Below are the code and all the weights of a small trained network. Each question names an input and a target symbol and asks about switching units off, where a switched-off unit gives its printed mean instead of its output.

import numpy as np


def w(rows, s, z=0):
    codes = np.array(rows[::2]) - 128.0
    scale = np.full(codes.shape[1], s)
    scale[-1] = z or s
    return codes * scale


def norm(h):
    return h / np.sqrt((h * h).mean(-1, keepdims=True) + 1e-5)


def f(y):
    return np.maximum(y, 0)


def softmax(a):
    e = np.exp(a - a.max(-1, keepdims=True))
    return e / e.sum(-1, keepdims=True)


def log_softmax(a):
    a = a - a.max(-1, keepdims=True)
    return a - np.log(np.exp(a).sum(-1, keepdims=True))


def net(x, mask):
    ids = ['δλπτφψ'.index(c) for c in x.split()]
    T = len(ids)
    res = E[ids] + P[:T]
    r = norm(res)
    for j in range(2):
        rows = slice(2 * j, 2 * j + 2)
        q, k, v = (r @ M[0][rows].T for M in (Q, K, V))
        z = softmax(np.where(np.tri(T) > 0, q @ k.T / 2**0.5, -1e9)) @ v
        o = O[0][rows]
        res = res + np.where(mask[j], z, o[:, -1]) @ o[:, :-1]
    y = f(norm(res) @ A[0][:, :-1].T + A[0][:, -1])
    res = res + np.where(mask[2:6], y, B[0][:, -1]) @ B[0][:, :-1]
    return log_softmax(norm(res)[-1] @ U[:, :-1].T + U[:, -1])


Q, K, V, O, A, B = {}, {}, {}, {}, {}, {}
E = w([
[210,232,125,67,125,56],'δ',
[177,49,123,141,174,156],'λ',
[191,186,202,182,75,179],'π',
[188,85,163,174,240,135],'τ',
[183,118,178,127,255,156],'φ',
[189,97,229,166,42,151],'ψ',
],0.0089)
P = w([
[68,103,52,50,53,143],'0',
[168,184,124,105,137,254],'1',
[157,178,163,72,120,172],'2',
[152,139,152,85,112,185],'3',
[144,149,52,186,221,164],'4',
[86,174,93,119,220,112],'5',
[95,187,115,144,197,117],'6',
],0.0062)
Q[0] = w([
[161,111,189,175,88,211],'H1',
[108,137,46,177,148,99],'H1',
[106,116,135,166,109,154],'H2',
[37,142,11,134,204,124],'H2',
],0.011)
K[0] = w([
[20,80,83,191,47,142],'H1',
[202,195,130,103,164,252],'H1',
[76,99,120,192,131,197],'H2',
[254,228,190,95,219,224],'H2',
],0.0094)
V[0] = w([
[68,116,52,115,76,217],'H1',
[178,216,115,125,113,222],'H1',
[43,116,110,25,129,87],'H2',
[121,101,199,104,182,255],'H2',
],0.0086)
O[0] = w([
[12,109,142,65,175,30,119],'H1',
[111,254,137,193,31,90,190],'H1',
[88,144,112,156,152,232,74],'H2',
[100,138,184,92,42,130,254],'H2',
],0.0098,0.0087)
A[0] = w([
[103,159,38,78,145,104,4],'N1',
[149,165,181,152,67,107,231],'N2',
[112,108,153,104,114,89,138],'N3',
[254,61,134,93,146,90,203],'N4',
],0.0099,0.0016)
B[0] = w([
[199,48,167,46,12,112,130],'N1',
[127,55,104,142,182,146,247],'N2',
[148,124,100,177,214,124,158],'N3',
[169,222,98,67,69,129,166],'N4',
],0.011,0.013)
U = w([
[119,154,6,202,149,217,139],'δ',
[129,12,60,117,206,116,153],'λ',
[92,162,138,164,94,36,146],'π',
[177,185,134,75,2,109,209],'τ',
[123,44,198,153,66,232,3],'φ',
[143,131,145,98,193,89,119],'ψ',
],0.009,0.0028)

Each question gives the input, a string of symbols that net reads in full, and the target symbol t.
The units are the heads (2 rows each of Q, K, V and O) and the neurons (one row each of A and B). Each row of codes is followed by its name. A weight is (code - 128) times the scale printed after its matrix; where a second scale follows, it is the last column's (O, A, B and U).
mask holds one flag per unit, heads first, then neurons. A switched-off unit (its flag False) gives its mean, the last column of its rows in O or B, instead of its output. The means were averaged over made-up inputs and are rounded, as every weight is.
A unit's drop is (log p(t) with every unit on - log p(t) with that unit switched off) / (log p(t) with every unit on - log p(t) with every unit switched off).
The circuit of an input: a set's keep is (log p(t) with only the set's units on - log p(t) with every unit switched off) / (log p(t) with every unit on - log p(t) with every unit switched off). Starting from all 6 units, units are removed one at a time, each time the one whose removal leaves the highest keep (on an exact tie, the one counted first), for as long as the keep stays at least 0.8.
units of the circuit, in order: the units of the circuit, biggest drop first
top k neurons: the k neurons with the biggest drops, biggest first
heads that matter: for each layer, one digit per head in row order, 1 if its drop is at least 0.15 and else 0, layers parted by /
input τ τ ψ τ δ π, target φ: heads that matter => 00
input π φ τ ψ, target π: heads that matter => 10
input λ ψ τ, target λ: units of the circuit, in order => H1
input ψ τ λ ψ, target λ: units of the circuit, in order => H1, H2
input τ τ λ φ, target τ: heads that matter => 10
input φ δ φ τ δ, target δ: units of the circuit, in order => H1, H2
input τ δ τ λ, target τ: heads that matter => 10
input φ φ τ φ τ, target φ: heads that matter => 11
input φ τ τ, target φ: units of the circuit, in order => H2, N4
input τ ψ φ λ τ φ, target φ: units of the circuit, in order => H1, H2, N2
input τ τ τ, target τ: units of the circuit, in order => H1, N4
input ψ π π π δ φ, target π: top 2 neurons => N3, N4
input φ φ π τ φ, target φ: top 3 neurons => N2, N4, N3
input ψ τ ψ λ, target ψ: top 2 neurons => N3, N2
input ψ τ τ φ τ λ, target τ: units of the circuit, in order => H2
input λ ψ φ, target λ: top 2 neurons => N4, N3
input τ ψ τ τ τ φ, target τ: units of the circuit, in order => H1, H2
input τ φ δ ψ λ, target φ: top 3 neurons => N2, N4, N3
input τ φ λ τ, target τ: top 2 neurons => N4, N2
input π δ δ τ ψ, target π: units of the circuit, in order => H1
input τ τ τ φ π, target φ: top 2 neurons => N4, N2
input ψ τ λ λ, target ψ: top 3 neurons => N2, N3, N4
input τ φ φ λ λ, target φ: top 2 neurons => N2, N4
